Below are the code and all the weights of a small trained network. Each question names an input and a target symbol and asks about switching units off, where a switched-off unit gives its printed mean instead of its output.

import numpy as np


def w(rows, s, z=0):
    codes = np.array(rows[::2]) - 128.0
    scale = np.full(codes.shape[1], s)
    scale[-1] = z or s
    return codes * scale


def norm(h):
    return h / np.sqrt((h * h).mean(-1, keepdims=True) + 1e-5)


def f(y):
    return y / 2 * (1 + np.tanh(0.7978845608 * (y + 0.044715 * y**3)))


def softmax(a):
    e = np.exp(a - a.max(-1, keepdims=True))
    return e / e.sum(-1, keepdims=True)


def log_softmax(a):
    a = a - a.max(-1, keepdims=True)
    return a - np.log(np.exp(a).sum(-1, keepdims=True))


def net(x, mask):
    ids = ['αβζηλμστψ'.index(c) for c in x.split()]
    T = len(ids)
    res = E[ids] + P[:T]
    q, k, v = (norm(res) @ M[0].T for M in (Q, K, V))
    z = softmax(np.where(np.tri(T) > 0, q @ k.T / 2**0.5, -1e9)) @ v
    res = res + np.where(mask[0], z, O[0][:, -1]) @ O[0][:, :-1]
    y = f(norm(res) @ A[0][:, :-1].T + A[0][:, -1])
    res = res + np.where(mask[1:17], y, B[0][:, -1]) @ B[0][:, :-1]
    return log_softmax(norm(res)[-1] @ U[:, :-1].T + U[:, -1])


Q, K, V, O, A, B = {}, {}, {}, {}, {}, {}
E = w([
[97,103,159,133],'α',
[136,203,45,178],'β',
[115,110,83,186],'ζ',
[91,103,97,149],'η',
[155,119,113,91],'λ',
[130,86,4,117],'μ',
[138,159,159,153],'σ',
[157,138,154,111],'τ',
[112,181,115,102],'ψ',
],0.027)
P = w([
[2,82,131,122],'0',
[52,120,142,99],'1',
[80,144,139,117],'2',
[119,130,138,127],'3',
[166,151,133,136],'4',
[193,108,147,148],'5',
[219,95,145,138],'6',
[230,62,174,135],'7',
],0.0066)
Q[0] = w([
[71,241,118,29],'head 1',
[1,69,238,104],'head 1',
],0.0083)
K[0] = w([
[5,206,99,94],'head 1',
[85,46,159,113],'head 1',
],0.017)
V[0] = w([
[68,52,93,212],'head 1',
[78,223,251,254],'head 1',
],0.0081)
O[0] = w([
[235,70,136,195,211],'head 1',
[92,70,209,1,254],'head 1',
],0.0081,0.0043)
A[0] = w([
[239,212,222,158,2],'neuron 1',
[62,143,22,48,126],'neuron 2',
[148,254,190,188,189],'neuron 3',
[145,233,125,186,22],'neuron 4',
[71,92,208,169,166],'neuron 5',
[194,96,110,119,80],'neuron 6',
[48,213,65,158,30],'neuron 7',
[114,79,104,161,28],'neuron 8',
[94,95,138,140,99],'neuron 9',
[113,133,42,92,50],'neuron 10',
[209,226,143,34,106],'neuron 11',
[227,158,164,98,110],'neuron 12',
[210,140,8,35,16],'neuron 13',
[76,230,171,114,21],'neuron 14',
[107,170,109,111,174],'neuron 15',
[145,27,60,52,65],'neuron 16',
],0.015,0.0058)
B[0] = w([
[211,80,72,139,170],'neuron 1',
[175,173,148,194,183],'neuron 2',
[122,146,21,124,181],'neuron 3',
[84,78,42,100,143],'neuron 4',
[115,139,219,81,255],'neuron 5',
[141,171,107,129,142],'neuron 6',
[110,136,166,4,162],'neuron 7',
[155,129,98,103,143],'neuron 8',
[125,134,126,105,152],'neuron 9',
[113,98,183,124,148],'neuron 10',
[170,190,112,28,196],'neuron 11',
[104,128,93,64,169],'neuron 12',
[22,64,177,190,166],'neuron 13',
[117,194,105,199,153],'neuron 14',
[110,146,135,134,143],'neuron 15',
[157,145,61,77,185],'neuron 16',
],0.032,0.009)
U = w([
[191,113,129,119,52],'α',
[162,147,129,127,50],'β',
[240,103,131,170,143],'ζ',
[209,119,108,120,88],'η',
[55,142,67,104,101],'λ',
[127,126,118,194,254],'μ',
[200,141,108,66,48],'σ',
[140,116,205,82,170],'τ',
[161,248,135,169,149],'ψ',
],0.016,0.0077)

Each question gives the input, a string of symbols that net reads in full, and the target symbol t.
The units are the heads (2 rows each of Q, K, V and O) and the neurons (one row each of A and B). Each row of codes is followed by its name. A weight is (code - 128) times the scale printed after its matrix; where a second scale follows, it is the last column's (O, A, B and U).
mask holds one flag per unit, heads first, then neurons. A switched-off unit (its flag False) gives its mean, the last column of its rows in O or B, instead of its output. The means were averaged over made-up inputs and are rounded, as every weight is.
A unit's drop is (log p(t) with every unit on - log p(t) with that unit switched off) / (log p(t) with every unit on - log p(t) with every unit switched off).
The circuit of an input: a set's keep is (log p(t) with only the set's units on - log p(t) with every unit switched off) / (log p(t) with every unit on - log p(t) with every unit switched off). Starting from the 12 units with the biggest drops (on a tie, the unit counted first), units are removed one at a time, each time the one whose removal leaves the highest keep (on an exact tie, the one counted first), for as long as the keep stays at least 0.8.
circuit, biggest first: the units of the circuit, biggest drop first
k most important neurons: the k neurons with the biggest drops, biggest first
drop of u: that unit's drop, to one decimal
input η ζ σ τ η σ τ ζ, target τ: 2 most important neurons	(neuron 7; neuron 3)
input β α ζ μ ζ, target μ: 2 most important neurons	(neuron 5; neuron 11)
input ψ τ σ η, target ψ: circuit, biggest first	(neuron 2)
input α α λ λ σ, target λ: circuit, biggest first	(head 1; neuron 4)
input τ σ α τ τ ζ η, target ψ: circuit, biggest first	(neuron 2; head 1)
input ζ α ζ λ η α μ ζ, target μ: circuit, biggest first	(head 1; neuron 11; neuron 16)
input ζ μ λ τ ψ α α ζ, target ζ: 3 most important neurons	(neuron 5; neuron 7; neuron 11)
input α α μ η β λ, target λ: 2 most important neurons	(neuron 13; neuron 5)
input σ α τ τ σ, target ψ: 2 most important neurons	(neuron 14; neuron 7)
input α ζ σ β, target λ: 2 most important neurons	(neuron 4; neuron 7)
input μ ζ ψ μ, target μ: 3 most important neurons	(neuron 13; neuron 2; neuron 5)
input σ α β α ζ α ψ, target ψ: 2 most important neurons	(neuron 2; neuron 14)
input α τ α λ σ α α μ, target μ: drop of neuron 2	0.3
input α σ α α λ α ζ, target λ: drop of head 1	1.7
input μ ζ η, target ζ: drop of neuron 6	0.0
input α μ σ α α ζ, target ζ: most important neuron	(neuron 11)
input ζ σ ψ α α λ ζ, target λ: drop of neuron 11	0.1
input α ψ λ, target ψ: 2 most important neurons	(neuron 2; neuron 11)
